Below is a small trained network, with its code and all its weights. Each question gives an input and a target symbol and asks what happens when units are switched off, that is, made to give their printed mean instead of their output.

import numpy as np


def w(rows, s, z=0):
    codes = np.array(rows[::2]) - 128.0
    scale = np.full(codes.shape[1], s)
    scale[-1] = z or s
    return codes * scale


def norm(h):
    return h / np.sqrt((h * h).mean(-1, keepdims=True) + 1e-5)


def f(y):
    return np.maximum(y, 0)


def softmax(a):
    e = np.exp(a - a.max(-1, keepdims=True))
    return e / e.sum(-1, keepdims=True)


def log_softmax(a):
    a = a - a.max(-1, keepdims=True)
    return a - np.log(np.exp(a).sum(-1, keepdims=True))


def net(x, mask):
    ids = ['αβγδεζηθμξπστφψ'.index(c) for c in x.split()]
    T = len(ids)
    res = E[ids] + P[:T]
    u = 0
    for l in range(2):
        r = norm(res)
        for j in range(2):
            rows = slice(2 * j, 2 * j + 2)
            q, k, v = (r @ M[l][rows].T for M in (Q, K, V))
            z = softmax(np.where(np.tri(T) > 0, q @ k.T / 2**0.5, -1e9)) @ v
            o = O[l][rows]
            res = res + np.where(mask[u + j], z, o[:, -1]) @ o[:, :-1]
        u += 2
        y = f(norm(res) @ A[l][:, :-1].T + A[l][:, -1])
        res = res + np.where(mask[u : u + 8], y, B[l][:, -1]) @ B[l][:, :-1]
        u += 8
    return log_softmax(norm(res)[-1] @ U[:, :-1].T + U[:, -1])


Q, K, V, O, A, B = {}, {}, {}, {}, {}, {}
E = w([
[204,100,196,86,175,254,185,165,84,124,91],'α',
[65,139,112,158,75,151,132,160,72,92,135],'β',
[126,65,104,90,57,131,236,111,110,176,70],'γ',
[130,167,95,103,131,106,142,130,65,178,118],'δ',
[139,71,143,153,56,100,135,121,121,96,116],'ε',
[129,151,126,69,160,176,117,111,70,67,92],'ζ',
[55,128,116,147,86,156,146,185,72,116,121],'η',
[146,119,130,131,62,147,149,161,114,112,140],'θ',
[148,69,91,125,166,105,131,104,123,156,117],'μ',
[166,91,122,162,201,145,162,144,149,213,26],'ξ',
[75,104,113,81,132,132,100,97,133,169,104],'π',
[116,83,123,122,91,171,91,160,164,135,200],'σ',
[143,118,115,157,77,160,120,158,154,122,157],'τ',
[67,180,127,204,72,188,145,164,108,131,134],'φ',
[85,78,77,93,155,144,150,82,94,143,185],'ψ',
],0.016)
P = w([
[135,3,61,217,77,131,66,165,60,153,195],'0',
[98,41,68,133,107,138,99,181,131,129,169],'1',
[100,82,92,100,111,157,106,158,164,106,151],'2',
[102,123,133,103,132,157,119,138,172,95,147],'3',
[108,159,151,105,153,146,133,127,164,100,144],'4',
[102,179,170,103,170,139,141,122,164,98,142],'5',
[65,195,176,109,204,110,145,142,167,96,138],'6',
],0.0052)
Q[0] = w([
[108,94,160,75,104,148,236,186,47,161,68],'0.h0',
[90,97,82,41,222,68,34,2,109,174,136],'0.h0',
[197,144,122,131,104,71,124,177,140,124,119],'0.h1',
[125,91,96,143,158,99,173,77,119,177,125],'0.h1',
],0.0062)
K[0] = w([
[106,109,174,80,120,96,212,133,39,122,37],'0.h0',
[79,125,150,76,254,103,124,45,155,146,196],'0.h0',
[170,97,103,120,95,120,113,115,139,95,69],'0.h1',
[111,121,131,110,153,103,104,66,147,130,105],'0.h1',
],0.0066)
V[0] = w([
[125,102,74,123,159,171,37,74,142,173,230],'0.h0',
[89,122,92,99,142,170,174,63,119,116,254],'0.h0',
[205,141,128,136,117,168,153,225,185,171,187],'0.h1',
[173,134,186,149,58,65,143,146,142,79,143],'0.h1',
],0.0047)
O[0] = w([
[122,173,117,56,175,157,130,117,151,69,118,205],'0.h0',
[111,117,69,131,137,120,254,99,92,79,127,254],'0.h0',
[125,151,68,99,117,138,116,116,121,112,97,151],'0.h1',
[125,183,130,104,148,98,132,163,168,138,107,158],'0.h1',
],0.009,0.0031)
A[0] = w([
[186,56,105,195,123,131,159,137,138,104,193,114],'0.n0',
[158,124,228,160,165,63,96,142,182,193,99,28],'0.n1',
[96,200,182,93,189,105,105,118,119,94,94,2],'0.n2',
[74,150,163,182,132,123,109,137,253,166,46,92],'0.n3',
[201,72,179,56,127,192,119,112,120,102,109,137],'0.n4',
[167,86,143,134,207,69,136,112,184,199,36,131],'0.n5',
[183,88,160,136,173,187,124,135,44,193,162,87],'0.n6',
[138,146,161,132,128,193,47,207,152,210,196,94],'0.n7',
],0.0065,0.0028)
B[0] = w([
[61,138,79,182,115,93,38,107,134,190,82,254],'0.n0',
[138,183,74,48,160,163,128,208,157,61,87,170],'0.n1',
[121,107,179,224,91,125,83,106,107,169,157,136],'0.n2',
[165,95,129,96,162,180,149,145,137,78,160,180],'0.n3',
[88,168,111,172,158,74,177,213,119,219,123,186],'0.n4',
[177,166,120,76,133,218,87,70,72,143,3,161],'0.n5',
[192,93,204,109,175,179,162,122,205,142,144,157],'0.n6',
[65,100,34,181,91,177,139,85,49,174,147,173],'0.n7',
],0.0069,0.0045)
Q[1] = w([
[182,158,229,154,160,45,145,137,134,167,124],'1.h0',
[188,141,115,180,108,64,126,168,150,107,114],'1.h0',
[133,224,124,83,213,183,147,94,2,178,154],'1.h1',
[178,95,225,224,55,78,95,194,136,118,164],'1.h1',
],0.0068)
K[1] = w([
[191,133,210,120,165,81,123,150,91,110,2],'1.h0',
[247,128,75,169,119,45,42,136,156,126,100],'1.h0',
[56,209,102,145,184,224,163,39,168,185,117],'1.h1',
[112,99,159,68,117,77,85,183,36,145,95],'1.h1',
],0.0059)
V[1] = w([
[228,110,172,184,141,3,142,107,178,142,73],'1.h0',
[28,169,186,149,165,142,119,193,60,91,24],'1.h0',
[104,127,89,111,44,238,60,147,202,149,224],'1.h1',
[120,163,141,249,68,144,190,192,36,125,221],'1.h1',
],0.004)
O[1] = w([
[109,156,98,48,193,141,191,188,139,113,124,2],'1.h0',
[254,89,192,104,81,129,105,105,58,95,167,113],'1.h0',
[101,178,253,120,199,36,174,144,97,109,77,210],'1.h1',
[199,124,119,175,160,42,204,120,201,73,162,157],'1.h1',
],0.0062,0.0059)
A[1] = w([
[151,137,189,50,193,168,184,179,203,82,87,128],'1.n0',
[116,142,96,132,164,60,77,69,149,191,124,60],'1.n1',
[137,66,127,105,142,149,103,140,193,150,74,134],'1.n2',
[135,106,175,102,147,168,144,174,160,124,141,68],'1.n3',
[113,97,127,161,60,86,39,158,142,112,141,83],'1.n4',
[79,145,147,188,88,139,103,142,146,89,152,169],'1.n5',
[130,143,166,87,130,104,147,199,213,57,154,114],'1.n6',
[183,205,136,1,198,151,123,145,158,121,121,3],'1.n7',
],0.0092,0.0046)
B[1] = w([
[104,176,60,216,65,109,39,118,209,169,100,157],'1.n0',
[136,197,171,205,110,107,98,211,161,128,134,146],'1.n1',
[178,106,185,75,151,134,163,84,114,80,142,168],'1.n2',
[60,155,126,127,100,100,190,82,184,132,146,136],'1.n3',
[105,148,77,191,136,170,117,126,67,162,154,245],'1.n4',
[184,63,127,163,108,133,100,181,91,122,121,236],'1.n5',
[164,121,194,66,208,117,202,69,115,129,181,169],'1.n6',
[76,76,99,2,81,188,142,249,55,80,146,136],'1.n7',
],0.0082,0.011)
U = w([
[150,164,111,150,198,216,214,172,193,254,171,60],'α',
[146,111,126,107,133,139,111,116,144,135,140,14],'β',
[162,32,155,84,47,63,171,92,127,193,54,92],'γ',
[251,22,224,104,167,164,170,193,67,38,195,44],'δ',
[95,141,56,233,41,122,76,197,101,107,139,162],'ε',
[188,155,176,179,149,61,109,37,213,109,157,169],'ζ',
[139,185,69,46,154,112,142,212,81,193,179,59],'η',
[131,108,142,53,70,109,95,190,203,33,143,252],'θ',
[56,160,22,131,182,149,188,33,99,78,115,131],'μ',
[216,140,65,73,220,221,40,96,132,151,37,174],'ξ',
[124,101,131,108,151,128,115,127,137,154,140,35],'π',
[79,187,169,131,212,67,109,147,101,116,51,120],'σ',
[43,103,235,107,122,205,50,44,110,182,152,51],'τ',
[74,190,178,148,205,101,100,127,107,130,74,96],'φ',
[131,158,131,84,165,156,67,102,99,194,141,78],'ψ',
],0.008,0.004)

Each question gives the input, a string of symbols that net reads in full, and the target symbol t.
The units are the heads (2 rows each of Q, K, V and O) and the neurons (one row each of A and B). Each row of codes is followed by its name. A weight is (code - 128) times the scale printed after its matrix; where a second scale follows, it is the last column's (O, A, B and U).
mask holds one flag per unit, layer by layer, with each layer's heads first. A switched-off unit (its flag False) gives its mean, the last column of its rows in O or B, instead of its output. The means were averaged over made-up inputs and are rounded, as every weight is.
A unit's drop is (log p(t) with every unit on - log p(t) with that unit switched off) / (log p(t) with every unit on - log p(t) with every unit switched off).
The circuit of an input: a set's keep is (log p(t) with only the set's units on - log p(t) with every unit switched off) / (log p(t) with every unit on - log p(t) with every unit switched off). Starting from the 12 units with the biggest drops (on a tie, the unit counted first), units are removed one at a time, each time the one whose removal leaves the highest keep (on an exact tie, the one counted first), for as long as the keep stays at least 0.8.
units of the circuit, in order: the units of the circuit, biggest drop first
k most important neurons: the k neurons with the biggest drops, biggest first
top k neurons in layer l: the k neurons of layer l with the biggest drops, biggest first
drop of u: that unit's drop, to one decimal
input γ ψ ε π, target μ: 2 most important neurons -> [1.n5, 0.n0]
input ε π ε α, target α: units of the circuit, in order -> [0.n4, 1.n3]
input τ τ ε ζ ψ ε τ, target ζ: units of the circuit, in order -> [0.h1, 1.n0, 1.n6, 0.n0]
input ε σ ε τ ε ε σ, target δ: 2 most important neurons -> [0.n0, 0.n7]
input ε σ δ ε ε ε, target θ: 2 most important neurons -> [0.n1, 1.n7]
input τ δ ψ θ ζ, target μ: units of the circuit, in order -> [0.h0, 1.n5]
input ε ε ε ε β ζ, target δ: units of the circuit, in order -> [1.h0, 0.n0]
input ε ε ε ε ε π, target τ: most important neuron -> [0.n2]
input τ ψ φ ε φ π, target ζ: 2 most important neurons -> [1.n4, 0.n0]
input ε η δ μ, target ξ: top 2 neurons in layer 0 -> [0.n5, 0.n4]
input θ θ θ β ε β, target δ: top 3 neurons in layer 0 -> [0.n0, 0.n7, 0.n5]
input ε ξ σ μ, target φ: 3 most important neurons -> [1.n1, 1.n5, 0.n4]
input ψ δ ζ, target μ: units of the circuit, in order -> [1.n5, 0.h0]
input ε ε ε, target ζ: 3 most important neurons -> [1.n0, 1.n6, 0.n3]
input ε τ ε π, target σ: units of the circuit, in order -> [1.h1]
input τ σ ε θ ε τ, target δ: top 2 neurons in layer 0 -> [0.n0, 0.n7]
input β ε ξ ψ δ ε, target δ: top 2 neurons in layer 0 -> [0.n1, 0.n7]
input β ε ε δ, target η: top 2 neurons in layer 1 -> [1.n5, 1.n4]
input θ ε θ, target δ: 3 most important neurons -> [0.n0, 1.n6, 0.n5]
input σ θ ξ τ τ ζ, target σ: most important neuron -> [1.n4]
input η θ τ γ τ δ, target σ: 2 most important neurons -> [1.n4, 1.n5]
input ε τ ε ξ ψ ε, target ζ: top 2 neurons in layer 0 -> [0.n7, 0.n1]
input ψ τ δ, target μ: 2 most important neurons -> [0.n0, 1.n5]
input ε ε ψ τ τ ε δ, target σ: 2 most important neurons -> [1.n4, 0.n7]
input γ ψ σ ψ ψ σ, target δ: top 2 neurons in layer 1 -> [1.n4, 1.n5]
input ε τ τ, target δ: top 2 neurons in layer 0 -> [0.n0, 0.n5]
input ψ ε ε φ ε π, target ζ: most important neuron -> [1.n4]
input ζ ε ε ζ, target δ: drop of 1.n5 -> 0.0
